Each row has a name. Each question is about the rows just above it.

j957: [ 29  19 -62  14  22 -27]
j995: [-34 -27  62  40  10  40]
j189: [-19  44 -15   1 -45  24]
j66: [ 18   9  48 -56 -38 -40]
j603: [ 40   9 -10  10 -35  36]
j284: [-34 -27  62  40 -17 -73]
j293: [-10 -23 -40 -62 -57 -50]
j543: [-34 -27  62  40 -17  40]
j566: [-73 -39  11  83 -81  56]
What is the next entry after [-19  44 -15   1]? -> [-45]
The next entry after [ 40   9 -10]: -> [10]
Whose row is [-34 -27  62  40 -17  40]? -> j543
Give the next entry after [-27  62  40  10]. -> [40]

j995: [-53   0  15  43   6 -52]
j446: [-21 -10  43  15   6   7]
j438: [-44 -49 -21   7 -44  12]
j293: [-27 -43 -21 -12  72 -53]
j543: [-44 -49 -21 -81   9   7]
The next entry after [-21 -12  72]: -> [-53]
The next entry after [15 43  6]: -> [-52]
What is the next entry after [-10  43]? -> [15]
The next entry after [15  6]: -> [7]
Whose row is [-44 -49 -21 -81   9   7]? -> j543

j566: [-48 -40   8 -36   3   5 -23  59 -43 -23 -38 -30  24 -29  14  43 -41 -28
   0 -46 -40  10 -36 -32 -11  62 -57 -11  46 -36  34 -37 -53  60  43 -10
 -36  16  -4  54 -39 -24 -16   5 -27 -35 -31   9  46]
j543: [-39 -39 -20  33  -5  -9 -36 -26  -5  18  44 -47  10 -28   2 -38  12  64
  24 -23 -15 -43   5  -7  10  -9 -43 -86 -35 -53  14 -51  10  -5  -9  34
 -44  -1  41 -15 -37 -27  -3  70  28 -22  -9 -19 -40]
j189: [ 13 -19  -3  38 -60  16  47 -23 -13 -17  42  29  59  24  61  46 -31  41
 -38 -31 -64 -54   7  41  58   0 -16 -12 -44 -19  17  14 -43  36 -47  46
 -31   2  52  39 -49 -14 -44  28  54   2 -25  19 -47]
j66: [ 14  43 -41 -28   0 -46 -40   8 -36   3   5  -3 -31 -54  24  -3   1  -1
  19  -1 -15 -15  -3 -33  32  -1 -21 -14   3  29   5   7  22  33  20   6
  22  11  -5  34 -23 -73  15 -14 -24 -26  25  50   9]
The next entry after [ 14  43 -41 -28   0 -46 -40  10 -36]: -> [-32]
The next entry after [-46 -40   8 -36   3   5]: -> [-3]
Whose row is [ 14  43 -41 -28   0 -46 -40   8 -36   3   5  -3 -31 -54  24  -3   1  -1
  19  -1 -15 -15  -3 -33  32  -1 -21 -14   3  29   5   7  22  33  20   6
  22  11  -5  34 -23 -73  15 -14 -24 -26  25  50   9]? -> j66
What is the next entry after [ -9 -36 -26  -5  18]? -> [44]
Give the next entry after [-32 -11  62 -57 -11]. -> [46]
What is the next entry after [ -3 -31 -54  24  -3   1  -1  19  -1]? -> [-15]

j284: [-10 -24  -1  30  -4 -16 -16  10  -7  -5   0  -7   0 -16   1  26   3   0
 -20   8   1  11 -60  16  41  18  37  30 -36]
j446: [  5 -10 -21 -16 -11 -26 -20   7   6   7  -7  11  -1  -4  15   2  37  40
   0  18  29  20 -21  16  41  18  56  67   4]
j886: [  1  17   1 -11   2   4   9 -14   1  -7   7  -1  11  15  -4  -6  -3 -11
   5  -4 -13  -9  32  -1 -32 -12 -19 -18  11]
j438: [-12 -21  -9  12  -5 -26 -22  11  -8   1   3  -6   4 -16   0  19  18  16
 -16  14   9  15 -47  11  42  11  48  50 -25]
j957: [-48 -20  13 -12  18 -15 -16  23 -33 -28 -32  21 -31 -51  -2  14  13   1
 -17   6  14   2  25   4  41  14   2  18  -8]
j603: [ -2 -16  -2  26  -5  -9  -7   0  -2  -6   9 -14   7  -8  -4  26  11  -7
 -15   8   9   7 -39  18   8   2  33  27 -24]
j543: [ 16 -17  -5  25 -11   4   0   0  12   8  13 -18   5  -2  -3  20  15  -1
  -6   7  27   9 -38  23   5   6  32  26 -10]
j995: [ 11  20   2  -6   0  11  13 -13   7   1   7   0   9  22   0 -13 -14 -11
  10  -8 -18 -10  23  -9 -34 -13 -27 -31  12]
j566: [  8  15   2   2  -1  10  13 -17   5  -7  13  -9  14  18  -6   1  -4 -18
   3  -5 -10  -9  19   4 -42 -15 -16 -20   6]
The next entry after [  4 -16]: -> [0]
The next entry after [-7  7 -1 11 15 -4]: -> [-6]
Give the next entry after [ 13 -12  18 -15 -16  23 -33 -28 -32  21 -31]. -> [-51]
Where do [  5 -10 -21 -16 -11 -26 -20   7   6   7  -7  11  -1  -4  15   2  37  40
   0  18  29  20 -21  16  41  18  56  67   4] appear? -> j446
The next entry after [  3   0 -20   8]: -> [1]

j995: [-53 -11 -63  29  14 -62]
j566: [ 34 -11 -63  29  14 -70]
j284: [-81 -63 -30 -87 -55 -52]
Give the next entry after [-63 -30 -87]. -> [-55]
Whose row is [ 34 -11 -63  29  14 -70]? -> j566
Give the next entry after [-81 -63 -30 -87]. -> [-55]
Whose row is [-53 -11 -63  29  14 -62]? -> j995

j446: [ 26 -27 -50 -41   3  -8 -34 -18 -28   3 -17 -32 -53  -4 -70 -52]
j438: [ -5   6 -21  20 -17   8  44 -47 -18 -20  -4 -48  -7 -49 -20   6]
j566: [ -5   6 -21  20 -17   8  44 -47  37  37  -2 -19   3 -14  24  -6]
Give the next entry after [ 44 -47  37  37  -2 -19]. -> [3]
The next entry after [-47 -18]: -> [-20]

j603: [  9  -7 -28   1   2  -4   8  -4   3]
j438: [ 17  80 -34  59  -8  22  30  -7  17]
j566: [-6 12 20 23 -9 -1 31  9 28]
j189: [  8  19  11   3 -18  44  19  21  24]
j446: [-36  29   9  46 -33  30  22   5  57]
j66: [-28  15 -16   3 -20   2  18 -16  23]
j886: [-28  -5 -20  -8   7 -31  -6 -22 -23]
j284: [ -5 -17  26 -20   3  -2  10  17 -25]
The next entry after [-6 12 20 23]: -> [-9]
Give the next entry after [  3 -20]. -> [2]
What is the next entry after [30 22]? -> [5]

j566: [-23   5 -52   9  -8 -22 -14  27 -16   2  -4   9   5  21  14  13  -6  22
  -9  -2 -33   1 -10  22  -3]
j446: [-22 -28 -52   3  -7 -10   3  -2 -30  13  21  16 -13  25 -13  25 -22   6
 -28 -29 -12 -16   4  -3  -9]
j957: [-21 -29 -53   7  -8 -36 -18  25 -26  14 -16  19  -8  17  18  -5   5  34
  -8 -34  -8 -21  -8  -1 -11]
j886: [-32 -20 -32  25   1  -6 -23  20 -27  32  -8  32 -14  24   0  24 -11  -7
   6  -5 -19  -4 -22  17 -35]
j66: [ -8  14 -34  19 -18 -40 -23  18 -44  39  17   6 -14  14   0  20 -34   6
 -11 -14  -9  -6  -2  29 -10]
j284: [-44   4 -54  11  -7 -22 -37  25 -26  -1   3   8 -20  16  41  10  -3   3
  -5 -10  -4 -12 -19   4  -1]
j543: [-29 -23 -65  20   0 -24 -18  16 -14   1   9   6  16   4  18  -5   9   8
 -17 -12 -24 -17   0  32 -28]
j995: [ -5   1 -69  19  -9  -1  23   2 -32  40  -1   2  -6  40  15 -17  -9  -4
 -11 -15   0 -10 -24  28 -12]
j293: [-32 -10 -36  10   7 -18  -8  12 -25  15   0   7  -8   2   4  20 -23   2
 -16 -19  -5  -3  -5  36  -2]
j603: [-22 -11 -40   7 -12 -17 -25   3 -28  23  10  -4   7  23  27   4   7  14
  -4 -21   1  -1 -25   1  -7]
Give the next entry after [-5  1]. -> [-69]
What is the next entry after [-20  16  41  10  -3   3]? -> [-5]
What is the next entry after [-29 -23 -65  20   0 -24 -18  16 -14   1]? -> [9]
Give the next entry after [-23   2]. -> [-16]

j603: [ 21 -44   1 -61 -13 -40]
j438: [-44   1  21   0 -30   8]
j543: [  6  81  37  15 -71 -12]
j284: [ 10 -10  33  11 -61  -2]
j66: [  0   0   5  20  11 -56]
The next entry after [0 5]: -> [20]
Give the next entry after [-10  33  11 -61]. -> [-2]
The next entry after [-44   1 -61 -13]: -> [-40]
What is the next entry after [  1 -61 -13]? -> [-40]
Give the next entry after [-44   1  21]. -> [0]

